Here is a tiny trained network, its code and every weight. The questions are about switching its units off for an input and a target symbol, where a switched-off unit gives its printed mean instead of its output.

import numpy as np


def w(rows, s, z=0):
    codes = np.array(rows[::2]) - 128.0
    scale = np.full(codes.shape[1], s)
    scale[-1] = z or s
    return codes * scale


def f(y):
    return y / 2 * (1 + np.tanh(0.7978845608 * (y + 0.044715 * y**3)))


def softmax(a):
    e = np.exp(a - a.max(-1, keepdims=True))
    return e / e.sum(-1, keepdims=True)


def log_softmax(a):
    a = a - a.max(-1, keepdims=True)
    return a - np.log(np.exp(a).sum(-1, keepdims=True))


def net(x, mask):
    ids = ['αβγδεζλξπτφψω'.index(c) for c in x.split()]
    T = len(ids)
    res = E[ids] + P[:T]
    u = 0
    for l in range(2):
        q, k, v = (res @ M[l].T for M in (Q, K, V))
        z = softmax(np.where(np.tri(T) > 0, q @ k.T / 2**0.5, -1e9)) @ v
        res = res + np.where(mask[u], z, O[l][:, -1]) @ O[l][:, :-1]
        u += 1
        y = f(res @ A[l][:, :-1].T + A[l][:, -1])
        res = res + np.where(mask[u : u + 4], y, B[l][:, -1]) @ B[l][:, :-1]
        u += 4
    return log_softmax(res[-1] @ U[:, :-1].T + U[:, -1])


Q, K, V, O, A, B = {}, {}, {}, {}, {}, {}
E = w([
[183,126,100,254],'α',
[155,115,76,150],'β',
[137,43,114,158],'γ',
[122,184,143,152],'δ',
[130,151,101,41],'ε',
[156,155,103,144],'ζ',
[28,152,149,110],'λ',
[242,4,134,145],'ξ',
[133,172,106,105],'π',
[153,207,149,96],'τ',
[138,142,153,161],'φ',
[231,72,176,78],'ψ',
[181,155,202,89],'ω',
],0.018)
P = w([
[174,129,127,111],'0',
[34,138,165,136],'1',
[176,110,80,110],'2',
[83,124,206,125],'3',
[169,111,67,115],'4',
[77,120,211,117],'5',
[161,106,69,112],'6',
[98,114,239,116],'7',
[187,110,94,120],'8',
[63,113,210,113],'9',
[181,108,98,123],'10',
[115,116,246,123],'11',
],0.011)
Q[0] = w([
[253,138,88,100],'L0H0',
[173,152,91,204],'L0H0',
],0.0081)
K[0] = w([
[161,148,246,74],'L0H0',
[168,186,128,163],'L0H0',
],0.013)
V[0] = w([
[218,142,176,3],'L0H0',
[151,157,227,121],'L0H0',
],0.0039)
O[0] = w([
[106,97,132,88,253],'L0H0',
[251,105,120,96,177],'L0H0',
],0.014,0.0033)
A[0] = w([
[1,217,205,216,3],'L0N0',
[79,222,226,149,56],'L0N1',
[56,58,227,223,180],'L0N2',
[165,192,73,178,153],'L0N3',
],0.0076,0.0036)
B[0] = w([
[200,173,147,123,193],'L0N0',
[182,211,167,90,189],'L0N1',
[133,10,120,213,254],'L0N2',
[83,52,155,85,140],'L0N3',
],0.013,0.0032)
Q[1] = w([
[240,195,190,185],'L1H0',
[90,240,99,254],'L1H0',
],0.003)
K[1] = w([
[254,130,150,152],'L1H0',
[216,207,58,176],'L1H0',
],0.0062)
V[1] = w([
[120,144,2,151],'L1H0',
[241,205,170,69],'L1H0',
],0.0063)
O[1] = w([
[228,142,54,217,3],'L1H0',
[253,149,202,191,205],'L1H0',
],0.0078,0.0036)
A[1] = w([
[62,156,214,65,128],'L1N0',
[66,160,255,165,56],'L1N1',
[132,169,81,26,205],'L1N2',
[76,235,212,73,2],'L1N3',
],0.012,0.0045)
B[1] = w([
[2,97,15,53,230],'L1N0',
[144,223,180,103,221],'L1N1',
[140,72,139,230,254],'L1N2',
[245,87,30,168,228],'L1N3',
],0.008,0.0092)
U = w([
[122,135,167,123,251],'α',
[77,42,179,149,101],'β',
[201,147,129,190,85],'γ',
[161,45,177,104,91],'δ',
[198,134,142,156,129],'ε',
[123,138,224,166,170],'ζ',
[154,96,130,138,254],'λ',
[76,58,165,16,141],'ξ',
[177,113,149,254,76],'π',
[213,131,72,99,39],'τ',
[99,73,38,70,150],'φ',
[146,146,77,136,172],'ψ',
[164,130,102,45,105],'ω',
],0.0092,0.0076)

Each question gives the input, a string of symbols that net reads in full, and the target symbol t.
The units are the heads (2 rows each of Q, K, V and O) and the neurons (one row each of A and B). Each row of codes is followed by its name. A weight is (code - 128) times the scale printed after its matrix; where a second scale follows, it is the last column's (O, A, B and U).
mask holds one flag per unit, layer by layer, with each layer's heads first. A switched-off unit (its flag False) gives its mean, the last column of its rows in O or B, instead of its output. The means were averaged over made-up inputs and are rounded, as every weight is.
A unit's drop is (log p(t) with every unit on - log p(t) with that unit switched off) / (log p(t) with every unit on - log p(t) with every unit switched off).
The circuit of an input: a set's keep is (log p(t) with only the set's units on - log p(t) with every unit switched off) / (log p(t) with every unit on - log p(t) with every unit switched off). Starting from all 10 units, units are removed one at a time, each time the one whose removal leaves the highest keep (on an exact tie, the one counted first), for as long as the keep stays at least 0.8.
units of the circuit, in order: the units of the circuit, biggest drop first
unit that matters most: the unit with the biggest drop
top k neurons: the k neurons with the biggest drops, biggest first
top k neurons in layer l: the k neurons of layer l with the biggest drops, biggest first
drop when u is switched off: that unit's drop, to one decimal
input ψ β τ ψ φ ε α ε ζ ε δ γ, target β: top 3 neurons : (L0N2, L1N3, L0N1)
input ζ γ ζ γ ξ, target φ: top 2 neurons : (L0N2, L0N1)
input λ γ α, target φ: units of the circuit, in order : (L0N3, L1H0)
input γ γ β γ γ, target φ: top neuron in layer 0 : (L0N2)
input γ ε α ε τ β ε τ λ ε, target φ: units of the circuit, in order : (L1N0, L0N2, L1N3)
input τ γ ε γ π γ α, target φ: top 3 neurons : (L0N3, L0N2, L0N1)
input α γ ξ γ φ, target φ: units of the circuit, in order : (L1H0, L0N0, L0N1)
input ε ε γ π α ω ε ω, target ω: units of the circuit, in order : (L1N0, L0N1, L1N3, L1N1)
input ε ψ ψ τ, target τ: units of the circuit, in order : (L1N3, L0N1)
input ψ ω α β ζ τ τ ω, target ω: units of the circuit, in order : (L1N0, L1N3, L1N1, L0N1)
input γ γ β, target φ: units of the circuit, in order : (L1H0, L0N1)
input λ λ ξ φ λ ε, target φ: top 2 neurons : (L1N0, L0N2)
input ε α β φ, target ζ: top 4 neurons : (L0N2, L1N1, L0N1, L1N3)
input ε ε π ε λ δ ε α ε ψ, target ξ: top neuron : (L1N3)
input ε τ ε ε ψ γ γ λ, target ε: top 3 neurons in layer 0 : (L0N0, L0N2, L0N1)
input τ π φ α ξ δ, target γ: top 4 neurons : (L0N1, L1N3, L0N0, L0N2)
input α γ φ ε δ τ τ λ ψ φ ε δ, target γ: top 2 neurons : (L1N3, L0N1)
input ε φ ζ π α ζ τ γ, target β: top 2 neurons : (L0N2, L1N3)
input ψ ψ α γ ε π δ λ, target ε: drop when L0H0 is switched off : 0.5
input ξ γ ω, target φ: drop when L1N2 is switched off : -0.1
input δ φ ψ α ω ψ, target ξ: unit that matters most : L1N0
input τ φ γ γ ε ζ π ψ ε ψ φ φ, target ζ: drop when L0N3 is switched off : 0.0
